Here is a tiny trained network, its code and every weight. The questions are about switching its units off for an input and a class, where a switched-off unit gives its printed mean instead of its output.

import numpy as np


def w(rows, s, z=0):
    codes = np.array(rows[::2]) - 128.0
    scale = np.full(codes.shape[1], s)
    scale[-1] = z or s
    return codes * scale


def f(y):
    return y / 2 * (1 + np.tanh(0.7978845608 * (y + 0.044715 * y**3)))


def log_softmax(a):
    a = a - a.max(-1, keepdims=True)
    return a - np.log(np.exp(a).sum(-1, keepdims=True))


def net(x, mask):
    res = np.array(x, float).reshape(1, 8) / 4 @ E
    y = f(res @ A[0][:, :-1].T + A[0][:, -1])
    res = res + np.where(mask, y, B[0][:, -1]) @ B[0][:, :-1]
    return log_softmax(res[-1] @ U[:, :-1].T + U[:, -1])


A, B = {}, {}
E = w([
[128,129,129,128,130],'x0',
[127,126,127,130,123],'x1',
[62,42,255,196,127],'x2',
[128,129,134,122,130],'x3',
[134,136,128,129,129],'x4',
[23,188,70,180,180],'x5',
[64,243,180,113,37],'x6',
[172,208,186,118,204],'x7',
],0.0078)
A[0] = w([
[99,157,139,115,40,82],'n1',
[130,182,191,106,212,81],'n2',
[15,136,108,184,199,160],'n3',
[2,51,40,68,82,144],'n4',
[170,144,194,87,164,111],'n5',
[150,182,169,137,216,253],'n6',
[223,214,81,87,154,101],'n7',
[130,56,84,121,184,92],'n8',
[61,152,117,196,190,164],'n9',
[86,22,182,131,195,96],'n10',
[88,169,218,37,131,179],'n11',
[151,160,6,26,91,78],'n12',
[172,137,61,124,151,73],'n13',
[98,76,87,85,194,117],'n14',
[47,202,38,119,194,212],'n15',
[185,83,113,160,182,133],'n16',
[152,72,98,147,175,82],'n17',
[124,115,210,238,113,119],'n18',
[166,84,122,161,192,59],'n19',
[65,167,188,128,45,98],'n20',
[222,76,140,94,48,123],'n21',
[18,137,47,88,217,63],'n22',
[161,108,137,186,253,139],'n23',
[95,211,182,135,100,161],'n24',
],0.0092,0.0037)
B[0] = w([
[125,193,77,146,95,168],'n1',
[119,64,146,223,127,170],'n2',
[164,119,183,69,66,217],'n3',
[152,70,136,185,89,218],'n4',
[179,108,176,145,117,161],'n5',
[153,27,40,158,38,205],'n6',
[74,91,164,129,172,219],'n7',
[143,199,67,145,105,177],'n8',
[150,99,177,53,90,196],'n9',
[80,153,111,89,171,206],'n10',
[73,125,86,105,86,188],'n11',
[1,88,174,134,208,229],'n12',
[47,167,115,107,150,167],'n13',
[164,181,118,134,77,166],'n14',
[123,90,172,108,69,255],'n15',
[143,147,82,132,141,182],'n16',
[135,208,71,138,111,166],'n17',
[4,122,143,56,241,195],'n18',
[128,247,102,132,165,163],'n19',
[100,175,81,126,110,197],'n20',
[190,144,202,101,79,199],'n21',
[163,153,242,87,124,203],'n22',
[112,152,72,138,72,199],'n23',
[144,173,60,144,90,199],'n24',
],0.0071,0.0091)
U = w([
[148,102,83,102,126,254],'0',
[60,131,125,95,234,72],'1',
[155,245,45,152,111,47],'2',
[228,126,209,64,110,47],'3',
[153,38,93,255,103,163],'4',
],0.0086,0.0065)

Each question gives the input, the list of numbers given to net, and the class t.
The units are the neurons (one row each of A and B). Each row of codes is followed by its name. A weight is (code - 128) times the scale printed after its matrix; where a second scale follows, it is the last column's (A, B and U).
mask holds one flag per neuron, in row order. A switched-off neuron (its flag False) gives its mean, the last column of its row in B, instead of its output. The means were averaged over made-up inputs and are rounded, as every weight is.
A unit's drop is (log p(t) with every unit on - log p(t) with that unit switched off) / (log p(t) with every unit on - log p(t) with every unit switched off).
The circuit of an input: a set's keep is (log p(t) with only the set's units on - log p(t) with every unit switched off) / (log p(t) with every unit on - log p(t) with every unit switched off). Starting from the 12 units with the biggest drops (on a tie, the unit counted first), units are removed one at a time, each time the one whose removal leaves the highest keep (on an exact tie, the one counted first), for as long as the keep stays at least 0.8.
circuit, biggest first: the units of the circuit, biggest drop first
most important unit: the unit with the biggest drop
k most important neurons: the k neurons with the biggest drops, biggest first
input [7,5,-3,4,-6,-7,-1,-6], class 3: most important unit -> n21
input [2,-6,-4,-6,-3,-4,4,-7], class 4: 2 most important neurons -> (n4, n18)
input [-5,1,1,-8,3,-8,1,-7], class 3: 2 most important neurons -> (n21, n6)
input [1,6,-3,-6,-1,1,2,-5], class 4: 2 most important neurons -> (n4, n18)
input [8,0,2,-2,4,-4,5,6], class 4: circuit, biggest first -> (n2, n6, n3)
input [-5,0,5,5,1,-2,-4,1], class 1: circuit, biggest first -> (n18, n10)
input [-3,-8,0,-5,4,-3,4,8], class 4: 2 most important neurons -> (n2, n6)
input [4,4,2,8,-8,8,5,5], class 0: 2 most important neurons -> (n6, n24)
input [-1,-2,1,-5,5,8,-7,-5], class 3: 2 most important neurons -> (n22, n3)
input [-3,-4,2,-4,2,6,-6,2], class 2: 4 most important neurons -> (n23, n19, n8, n17)
input [-7,1,-5,-3,-4,-3,-2,5], class 1: circuit, biggest first -> (n7, n12)
input [6,-6,-7,-1,6,3,6,-2], class 1: 2 most important neurons -> (n12, n7)
input [4,1,-3,0,-4,-1,4,-5], class 4: circuit, biggest first -> (n4, n18, n10)
input [0,-8,0,3,8,-8,6,8], class 0: circuit, biggest first -> (n11)
input [5,5,-7,-3,-6,-1,5,-6], class 1: 2 most important neurons -> (n12, n6)
input [7,-7,-4,8,2,4,-5,8], class 4: circuit, biggest first -> (n6, n2)
input [4,-7,8,-8,0,5,2,-8], class 1: 3 most important neurons -> (n18, n10, n6)
input [-8,-7,3,2,-1,3,-5,7], class 4: 2 most important neurons -> (n6, n2)
input [-8,2,-7,3,-1,-2,-8,7], class 2: 2 most important neurons -> (n19, n23)
input [-6,-7,7,7,0,0,-6,-3], class 1: circuit, biggest first -> (n10)
input [-1,-7,-5,5,-6,7,-8,3], class 2: circuit, biggest first -> (n8, n14)
input [-6,-8,-3,0,-6,7,5,7], class 3: circuit, biggest first -> (n22, n15)
input [3,5,-5,-5,3,-2,4,2], class 1: circuit, biggest first -> (n12, n7)
